Below is a small trained network, with its code and all its weights. Each question gives an input and a class and asks what happens when units are switched off, that is, made to give their printed mean instead of their output.

import numpy as np


def w(rows, s, z=0):
    codes = np.array(rows[::2]) - 128.0
    scale = np.full(codes.shape[1], s)
    scale[-1] = z or s
    return codes * scale


def norm(h):
    return h / np.sqrt((h * h).mean(-1, keepdims=True) + 1e-5)


def f(y):
    return y / 2 * (1 + np.tanh(0.7978845608 * (y + 0.044715 * y**3)))


def log_softmax(a):
    a = a - a.max(-1, keepdims=True)
    return a - np.log(np.exp(a).sum(-1, keepdims=True))


def net(x, mask):
    res = np.array(x, float).reshape(1, 8) / 4 @ E
    u = 0
    for l in range(4):
        y = f(norm(res) @ A[l][:, :-1].T + A[l][:, -1])
        res = res + np.where(mask[u : u + 8], y, B[l][:, -1]) @ B[l][:, :-1]
        u += 8
    return log_softmax(norm(res)[-1] @ U[:, :-1].T + U[:, -1])


A, B = {}, {}
E = w([
[150,1,173,78,104,186,103,91,101],'x0',
[80,177,156,159,130,82,59,77,100],'x1',
[138,124,120,208,124,160,223,194,201],'x2',
[197,171,216,88,114,128,241,141,71],'x3',
[95,146,131,224,61,91,186,60,123],'x4',
[156,161,96,134,80,118,183,77,124],'x5',
[164,67,141,155,143,61,126,65,217],'x6',
[168,178,173,91,209,117,176,59,187],'x7',
],0.0089)
A[0] = w([
[143,135,165,83,137,51,117,100,125,4],'0.n0',
[109,109,213,136,255,124,94,146,177,25],'0.n1',
[115,96,149,147,155,119,121,129,158,8],'0.n2',
[117,98,146,107,96,98,82,148,79,23],'0.n3',
[136,210,76,161,175,30,151,87,237,119],'0.n4',
[152,173,170,66,198,82,121,38,121,46],'0.n5',
[95,77,110,117,148,158,124,138,129,47],'0.n6',
[141,135,127,130,205,91,81,140,209,5],'0.n7',
],0.0092,0.0033)
B[0] = w([
[146,174,177,130,125,215,95,91,104,142],'0.n0',
[19,99,171,62,41,109,128,118,184,174],'0.n1',
[121,101,127,116,91,140,125,103,143,123],'0.n2',
[184,152,139,137,136,40,90,120,79,151],'0.n3',
[241,110,1,196,113,136,103,161,211,255],'0.n4',
[160,212,203,101,162,222,92,71,98,194],'0.n5',
[166,194,91,108,112,91,100,73,151,133],'0.n6',
[34,70,126,89,45,125,160,120,186,164],'0.n7',
],0.0077,0.0073)
A[1] = w([
[85,151,131,187,111,101,177,76,133,1],'1.n0',
[152,50,131,73,219,128,57,179,203,115],'1.n1',
[108,123,163,250,110,71,189,83,172,90],'1.n2',
[106,63,111,104,99,170,156,138,108,15],'1.n3',
[42,177,72,184,142,129,20,145,108,135],'1.n4',
[112,126,118,80,95,204,144,126,96,38],'1.n5',
[118,180,139,146,151,156,192,222,138,68],'1.n6',
[88,148,60,159,107,122,138,170,118,26],'1.n7',
],0.011,0.0039)
B[1] = w([
[144,121,116,132,157,101,114,144,200,142],'1.n0',
[140,115,97,111,81,138,118,128,251,219],'1.n1',
[185,143,84,132,121,160,60,90,210,226],'1.n2',
[127,146,46,153,141,119,129,115,134,143],'1.n3',
[112,79,63,188,86,70,69,158,140,253],'1.n4',
[80,98,96,128,155,91,125,93,159,155],'1.n5',
[95,191,160,93,116,144,156,168,66,195],'1.n6',
[121,131,133,90,146,111,110,88,147,169],'1.n7',
],0.013,0.007)
A[2] = w([
[193,204,78,161,255,86,126,128,108,52],'2.n0',
[127,101,103,247,138,77,154,93,212,27],'2.n1',
[82,174,157,124,159,120,157,113,94,2],'2.n2',
[167,172,81,154,206,153,134,128,106,16],'2.n3',
[134,164,148,108,172,75,125,147,133,80],'2.n4',
[119,193,114,137,147,70,150,109,99,78],'2.n5',
[135,122,132,139,149,97,162,142,138,117],'2.n6',
[57,165,121,163,176,119,10,153,109,65],'2.n7',
],0.008,0.0041)
B[2] = w([
[220,182,68,186,81,235,104,102,105,146],'2.n0',
[84,48,70,2,79,165,183,153,203,253],'2.n1',
[167,73,93,63,91,158,127,187,204,126],'2.n2',
[194,158,131,124,50,142,145,113,95,119],'2.n3',
[110,58,90,118,74,189,174,78,99,114],'2.n4',
[159,113,101,101,102,248,105,149,173,124],'2.n5',
[90,127,105,148,104,140,100,143,116,117],'2.n6',
[55,159,53,233,114,56,146,136,146,196],'2.n7',
],0.0061,0.0052)
A[3] = w([
[82,124,185,100,212,152,139,60,178,81],'3.n0',
[169,149,154,254,101,106,199,109,204,117],'3.n1',
[217,54,163,84,154,177,238,116,138,92],'3.n2',
[137,121,202,237,90,129,188,103,179,88],'3.n3',
[107,169,92,113,183,167,232,179,102,97],'3.n4',
[140,67,121,154,122,46,98,59,119,12],'3.n5',
[156,27,142,78,81,34,109,141,139,1],'3.n6',
[118,83,152,186,198,137,114,135,224,111],'3.n7',
],0.0077,0.0048)
B[3] = w([
[94,102,204,49,98,55,99,97,109,160],'3.n0',
[175,126,74,163,36,161,46,68,158,255],'3.n1',
[30,99,68,184,78,30,42,140,170,217],'3.n2',
[180,162,103,93,12,163,17,106,161,146],'3.n3',
[112,114,187,187,126,218,187,112,176,191],'3.n4',
[114,234,129,86,120,172,129,209,107,167],'3.n5',
[225,195,159,188,202,160,149,239,94,172],'3.n6',
[37,133,140,2,105,45,90,93,203,235],'3.n7',
],0.0067,0.0036)
U = w([
[95,51,99,141,148,119,209,93,99,38],'0',
[222,185,142,188,111,190,153,90,105,157],'1',
[134,107,42,140,84,107,80,128,244,211],'2',
[202,69,169,116,171,113,119,189,109,21],'3',
[135,106,158,167,203,106,175,121,133,2],'4',
[134,122,255,47,144,130,118,37,138,145],'5',
[62,112,123,184,129,50,87,151,5,134],'6',
[60,160,176,107,136,171,247,200,115,107],'7',
],0.016,0.0072)

Each question gives the input, the list of numbers given to net, and the class t.
The units are the neurons (one row each of A and B). Each row of codes is followed by its name. A weight is (code - 128) times the scale printed after its matrix; where a second scale follows, it is the last column's (A, B and U).
mask holds one flag per neuron, layer by layer. A switched-off neuron (its flag False) gives its mean, the last column of its row in B, instead of its output. The means were averaged over made-up inputs and are rounded, as every weight is.
A unit's drop is (log p(t) with every unit on - log p(t) with that unit switched off) / (log p(t) with every unit on - log p(t) with every unit switched off).
The circuit of an input: a set's keep is (log p(t) with only the set's units on - log p(t) with every unit switched off) / (log p(t) with every unit on - log p(t) with every unit switched off). Starting from the 12 units with the biggest drops (on a tie, the unit counted first), units are removed one at a time, each time the one whose removal leaves the highest keep (on an exact tie, the one counted first), for as long as the keep stays at least 0.8.
units of the circuit, in order: the units of the circuit, biggest drop first
k most important neurons: the k neurons with the biggest drops, biggest first
k most important neurons of layer l: the k neurons of layer l with the biggest drops, biggest first
drop when u is switched off: that unit's drop, to one decimal
input [6,-4,-5,2,6,-1,-7,3], class 0: units of the circuit, in order	(1.n2, 1.n1)
input [7,4,-3,3,-8,-8,5,-3], class 5: units of the circuit, in order	(1.n4)
input [-3,-1,-6,1,-5,-1,-7,5], class 5: units of the circuit, in order	(0.n4, 0.n5)
input [4,-2,-7,6,-7,0,8,-6], class 3: 4 most important neurons	(3.n6, 0.n3, 0.n4, 1.n2)
input [-7,8,-1,4,3,0,-1,4], class 1: units of the circuit, in order	(0.n5, 1.n1)
input [-6,-3,3,5,-7,-5,7,-8], class 7: units of the circuit, in order	(1.n6, 0.n4)
input [-3,5,-8,0,6,0,4,-8], class 6: units of the circuit, in order	(1.n1, 0.n4)
input [-2,-7,-5,5,-2,7,3,1], class 5: units of the circuit, in order	(1.n4, 0.n5)
input [4,6,-6,3,-6,-3,5,-4], class 5: units of the circuit, in order	(0.n4, 1.n4)
input [5,-1,5,7,-3,1,2,4], class 7: 3 most important neurons	(0.n4, 1.n2, 1.n4)
input [7,-3,-5,-8,-2,8,2,5], class 5: units of the circuit, in order	(0.n4, 1.n4, 1.n2)
input [1,-1,1,6,-7,-1,8,6], class 5: 2 most important neurons	(0.n5, 1.n4)
input [-6,7,-1,6,-8,7,7,5], class 1: 2 most important neurons	(0.n5, 0.n4)
input [4,6,5,8,5,-4,-8,6], class 7: units of the circuit, in order	(1.n6)
input [5,-5,-1,0,-5,7,-6,7], class 5: 2 most important neurons	(0.n4, 1.n4)
input [-5,-6,-1,3,-3,0,1,7], class 1: 2 most important neurons of layer 1	(1.n4, 1.n6)
input [-3,0,-8,6,8,-1,6,-2], class 1: 2 most important neurons of layer 0	(0.n5, 0.n0)
input [-4,-5,-5,7,-8,6,-8,6], class 7: 2 most important neurons of layer 1	(1.n2, 1.n6)
input [7,7,5,-3,3,-1,-8,7], class 5: 3 most important neurons of layer 0	(0.n4, 0.n1, 0.n3)
input [-1,6,0,6,0,8,2,7], class 1: most important neuron	(0.n5)
input [8,-3,-7,3,-1,0,6,-6], class 3: drop when 3.n6 is switched off	0.3
